Below are the code and all the weights of a small trained network. Each question names an input and a class and asks about switching units off, where a switched-off unit gives its printed mean instead of its output.

import numpy as np


def w(rows, s, z=0):
    codes = np.array(rows[::2]) - 128.0
    scale = np.full(codes.shape[1], s)
    scale[-1] = z or s
    return codes * scale


def norm(h):
    return h / np.sqrt((h * h).mean(-1, keepdims=True) + 1e-5)


def f(y):
    return np.maximum(y, 0)


def log_softmax(a):
    a = a - a.max(-1, keepdims=True)
    return a - np.log(np.exp(a).sum(-1, keepdims=True))


def net(x, mask):
    res = np.array(x, float).reshape(1, 7) / 4 @ E
    u = 0
    for l in range(2):
        y = f(norm(res) @ A[l][:, :-1].T + A[l][:, -1])
        res = res + np.where(mask[u : u + 3], y, B[l][:, -1]) @ B[l][:, :-1]
        u += 3
    return log_softmax(norm(res)[-1] @ U[:, :-1].T + U[:, -1])


A, B = {}, {}
E = w([
[164,160,108,128,162,119,186,82,153],'x0',
[89,59,85,95,48,195,107,112,111],'x1',
[113,194,43,114,117,81,160,117,75],'x2',
[100,116,194,120,138,180,140,21,121],'x3',
[182,123,89,80,29,77,51,161,171],'x4',
[170,87,105,152,255,47,125,108,65],'x5',
[59,194,130,37,145,122,192,92,239],'x6',
],0.0074)
A[0] = w([
[112,138,101,158,78,137,123,110,90,69],'0.n1',
[113,112,200,183,185,176,143,102,106,4],'0.n2',
[162,157,172,113,158,110,166,125,255,94],'0.n3',
],0.0083,0.0033)
B[0] = w([
[75,144,107,66,110,170,108,66,115,166],'0.n1',
[139,100,121,157,42,123,40,211,191,216],'0.n2',
[131,190,135,12,153,173,155,92,49,252],'0.n3',
],0.011,0.0046)
A[1] = w([
[181,146,116,110,25,142,71,242,144,95],'1.n1',
[126,208,254,186,188,192,197,138,87,110],'1.n2',
[128,68,213,189,183,189,156,75,111,3],'1.n3',
],0.0077,0.0036)
B[1] = w([
[173,8,137,160,157,180,96,58,168,255],'1.n1',
[127,62,67,95,73,201,46,121,94,213],'1.n2',
[221,2,42,135,112,106,33,104,251,156],'1.n3',
],0.0087,0.0058)
U = w([
[90,197,192,206,98,91,139,172,165,27],'0',
[179,152,92,233,221,30,153,145,63,90],'1',
[67,214,143,37,120,172,183,75,99,255],'2',
[145,25,113,118,61,145,5,120,165,133],'3',
],0.012,0.0071)

Each question gives the input, the list of numbers given to net, and the class t.
The units are the neurons (one row each of A and B). Each row of codes is followed by its name. A weight is (code - 128) times the scale printed after its matrix; where a second scale follows, it is the last column's (A, B and U).
mask holds one flag per neuron, layer by layer. A switched-off neuron (its flag False) gives its mean, the last column of its row in B, instead of its output. The means were averaged over made-up inputs and are rounded, as every weight is.
A unit's drop is (log p(t) with every unit on - log p(t) with that unit switched off) / (log p(t) with every unit on - log p(t) with every unit switched off).
The circuit of an input: a set's keep is (log p(t) with only the set's units on - log p(t) with every unit switched off) / (log p(t) with every unit on - log p(t) with every unit switched off). Starting from all 6 units, units are removed one at a time, each time the one whose removal leaves the highest keep (on an exact tie, the one counted first), for as long as the keep stays at least 0.8.
units of the circuit, in order: the units of the circuit, biggest drop first
most important unit: the unit with the biggest drop
top k neurons: the k neurons with the biggest drops, biggest first
k most important neurons of layer l: the k neurons of layer l with the biggest drops, biggest first
drop of u: that unit's drop, to one decimal
input [-8,7,1,5,-8,0,5], class 3: top 2 neurons => [1.n3 0.n3]
input [-4,-1,3,-1,4,7,-6], class 1: most important unit => 0.n2
input [-1,-7,-6,2,-6,0,4], class 3: 2 most important neurons of layer 0 => [0.n2 0.n1]
input [-3,-8,-8,1,0,2,3], class 2: top 3 neurons => [0.n3 1.n1 1.n3]
input [-3,8,8,-2,-7,4,-3], class 2: units of the circuit, in order => [0.n1 1.n1]
input [7,-7,-5,-4,-1,7,2], class 2: top 2 neurons => [0.n3 1.n2]
input [5,3,-8,7,-8,0,7], class 3: 2 most important neurons of layer 1 => [1.n3 1.n2]
input [-1,3,-8,8,2,-8,4], class 2: top 3 neurons => [0.n3 1.n1 0.n2]
input [2,-5,-8,3,5,8,5], class 2: drop of 0.n3 => 0.6
input [0,-4,-6,-3,3,-1,1], class 2: drop of 0.n3 => 0.9
input [-5,-5,-7,-2,3,0,6], class 2: drop of 0.n3 => 0.4
